Small tables with named rows and columns. After each table, cells are looked up by row and column.

Table motekor
fields: banu, kar, torefa, geb
tiz: [5.746, 0.892, -5.864, 1.473]
saselam: [-4.296, 0.895, -0.980, 1.473]
tebe: [6.064, 0.892, -5.864, 1.473]
pegeno: [-4.410, 0.906, -0.868, 1.473]
tob: [7.503, -1.175, -8.563, 1.473]
tokugam: [7.730, -1.147, -8.164, 1.473]

What is the torefa of tebe in motekor?
-5.864
What is the kar of saselam in motekor?
0.895
What is the torefa of tiz in motekor?
-5.864
What is the geb of tebe in motekor?
1.473
What is the geb of pegeno in motekor?
1.473
What is the banu of pegeno in motekor?
-4.410
What is the kar of pegeno in motekor?
0.906
What is the geb of saselam in motekor?
1.473
What is the torefa of tob in motekor?
-8.563
What is the torefa of saselam in motekor?
-0.980
What is the torefa of pegeno in motekor?
-0.868

bav.tsv
	dar	zin	kog	mubuput	kaluzo	lud	fivara
fid	4382	3528	-1932	-2120	6032	7736	-3945
bola	-2498	-1443	5385	5515	-4469	-6543	7834
nogumo	-1690	-979	4697	5000	-3234	-5126	6706
ser	5291	4492	-2979	-3211	7732	9056	-5688
veni	-131	612	3101	3300	-1063	-1788	4053

lud of nogumo = -5126
kaluzo of bola = -4469
zin of veni = 612
dar of veni = -131
fivara of ser = -5688
zin of fid = 3528
zin of nogumo = -979
mubuput of veni = 3300
lud of veni = -1788
zin of ser = 4492

venuba.csv
,kibe,fizem,luvafa,vere,kez,sir,gavute
butanit,223,200,20,151,99,172,243
mir,129,130,145,116,103,164,183
zatagu,184,110,57,199,145,58,209
fepu,126,149,151,108,98,184,182

What is the sir of butanit in venuba? 172
What is the kez of butanit in venuba? 99
What is the sir of mir in venuba? 164
What is the kibe of zatagu in venuba? 184
What is the sir of fepu in venuba? 184
What is the vere of mir in venuba? 116
What is the vere of zatagu in venuba? 199
Which row has the largest vere? zatagu

mulam =
	gerer	zuf	masu	bosu	matalaf	zeru
vip	43.622	39.672	26.464	42.066	52.710	49.725
tukoru	53.060	10.008	35.311	7.439	42.689	46.899
tezoma	45.363	69.680	39.326	62.228	47.571	44.756
vozaf	46.321	41.555	41.431	46.897	34.661	41.469
lared	52.824	86.983	40.636	87.229	42.298	48.560

gerer of lared is 52.824
gerer of vip is 43.622
bosu of lared is 87.229
bosu of tukoru is 7.439
bosu of tezoma is 62.228
zuf of tezoma is 69.680
gerer of tukoru is 53.060
matalaf of tezoma is 47.571
matalaf of vip is 52.710
bosu of vip is 42.066
matalaf of vozaf is 34.661
matalaf of tukoru is 42.689
zuf of vozaf is 41.555
Row with the largest bosu: lared

badeti
|  | lifita | mikazep | kop | rerus | bazifa |
|---|---|---|---|---|---|
| rinaze | -73 | 1 | 4 | -81 | 56 |
| bim | -13 | -4 | -5 | -12 | -8 |
| taz | 43 | -14 | -16 | 54 | -68 |
| loveb | -25 | 3 | 9 | -8 | -7 |
| nitu | 43 | -13 | -15 | 54 | -65 |
| pud | -12 | -11 | -10 | -12 | -10 |
| lediru | -11 | -7 | -8 | -11 | -9 |
| misipi | -8 | -9 | -9 | -8 | -9 |
| zova | -54 | 60 | 69 | -5 | 15 |
| leb | -57 | 58 | 67 | -8 | 13 |

pud, kop: -10
bim, mikazep: -4
rinaze, kop: 4
rinaze, mikazep: 1
lediru, mikazep: -7
nitu, lifita: 43
bim, rerus: -12
loveb, kop: 9
nitu, kop: -15
pud, lifita: -12
loveb, mikazep: 3
zova, mikazep: 60
taz, bazifa: -68
lediru, bazifa: -9
zova, lifita: -54
misipi, kop: -9
leb, kop: 67
leb, rerus: -8
zova, rerus: -5
bim, bazifa: -8
Row with the largest kop: zova

zef =
         gusidu  bukuve  ligosom   der  mizabuz
nebeb      -1.7    -4.9     -1.1  -3.7      3.8
ped        -0.4     5.5     -3.7   2.8     -3.2
fis        -0.6     1.5      1.8  -8.2      0.9
pire        1.2    -1.7     -0.1  -1.9      5.6
kelu       -3.5    -1.0     -2.9   4.7     -0.8
gufuted     1.4    -5.8     -3.1   1.0     -6.0
nor         0.1    -6.2      5.2   0.1     -0.9
gul        -1.1    -4.1     -1.4   1.5     -6.0
ganezor     0.9     3.0      1.9  -5.7      4.3
sekazev     3.4    -7.5      0.0  -3.9      1.5
tefezu      0.1     3.7     -0.3  -0.2     -5.0

sekazev, bukuve => -7.5
ped, bukuve => 5.5
ped, mizabuz => -3.2
gul, gusidu => -1.1
tefezu, gusidu => 0.1
gul, der => 1.5
fis, mizabuz => 0.9
nebeb, der => -3.7
sekazev, gusidu => 3.4
gufuted, der => 1.0
pire, ligosom => -0.1
pire, bukuve => -1.7
fis, ligosom => 1.8
fis, bukuve => 1.5
pire, mizabuz => 5.6
gufuted, mizabuz => -6.0
ped, der => 2.8
ganezor, gusidu => 0.9
nor, mizabuz => -0.9
kelu, ligosom => -2.9

silu.csv
,gelu,sufuva,fulap
fosasa,98,136,113
gose,111,135,112
dul,62,157,211
zum,220,187,67
gov,50,138,88
dekek,201,19,108
tenof,147,114,118
dut,40,214,150
rar,183,203,52
fosor,180,82,63
rul,137,55,103

What is the gelu of gov in silu?
50
What is the gelu of dul in silu?
62
What is the fulap of tenof in silu?
118
What is the gelu of tenof in silu?
147
What is the sufuva of dut in silu?
214
What is the fulap of fosor in silu?
63
What is the sufuva of rar in silu?
203
What is the gelu of zum in silu?
220
What is the fulap of gov in silu?
88

futono
fields: fato, tada, numas, ruvem, lotetop, vop, voneze
gumidi: [0.48, 0.37, 0.14, 0.40, 0.61, 0.41, 0.22]
big: [0.26, 0.53, 0.43, 0.53, 0.42, 0.55, 0.41]
ralokin: [0.55, 0.28, 0.46, 0.09, 0.59, 0.03, 0.73]
matumer: [0.32, 0.37, 0.21, 0.96, 0.47, 0.94, 0.29]
sokulim: [0.34, 0.24, 0.21, 0.29, 0.57, 0.39, 0.61]
zadigi: [0.03, 0.54, 0.18, 0.71, 0.57, 0.59, 0.46]

ruvem of sokulim: 0.29
ruvem of zadigi: 0.71
numas of sokulim: 0.21
vop of sokulim: 0.39
vop of gumidi: 0.41
tada of sokulim: 0.24
vop of big: 0.55
tada of matumer: 0.37
tada of big: 0.53
ruvem of ralokin: 0.09
ruvem of matumer: 0.96

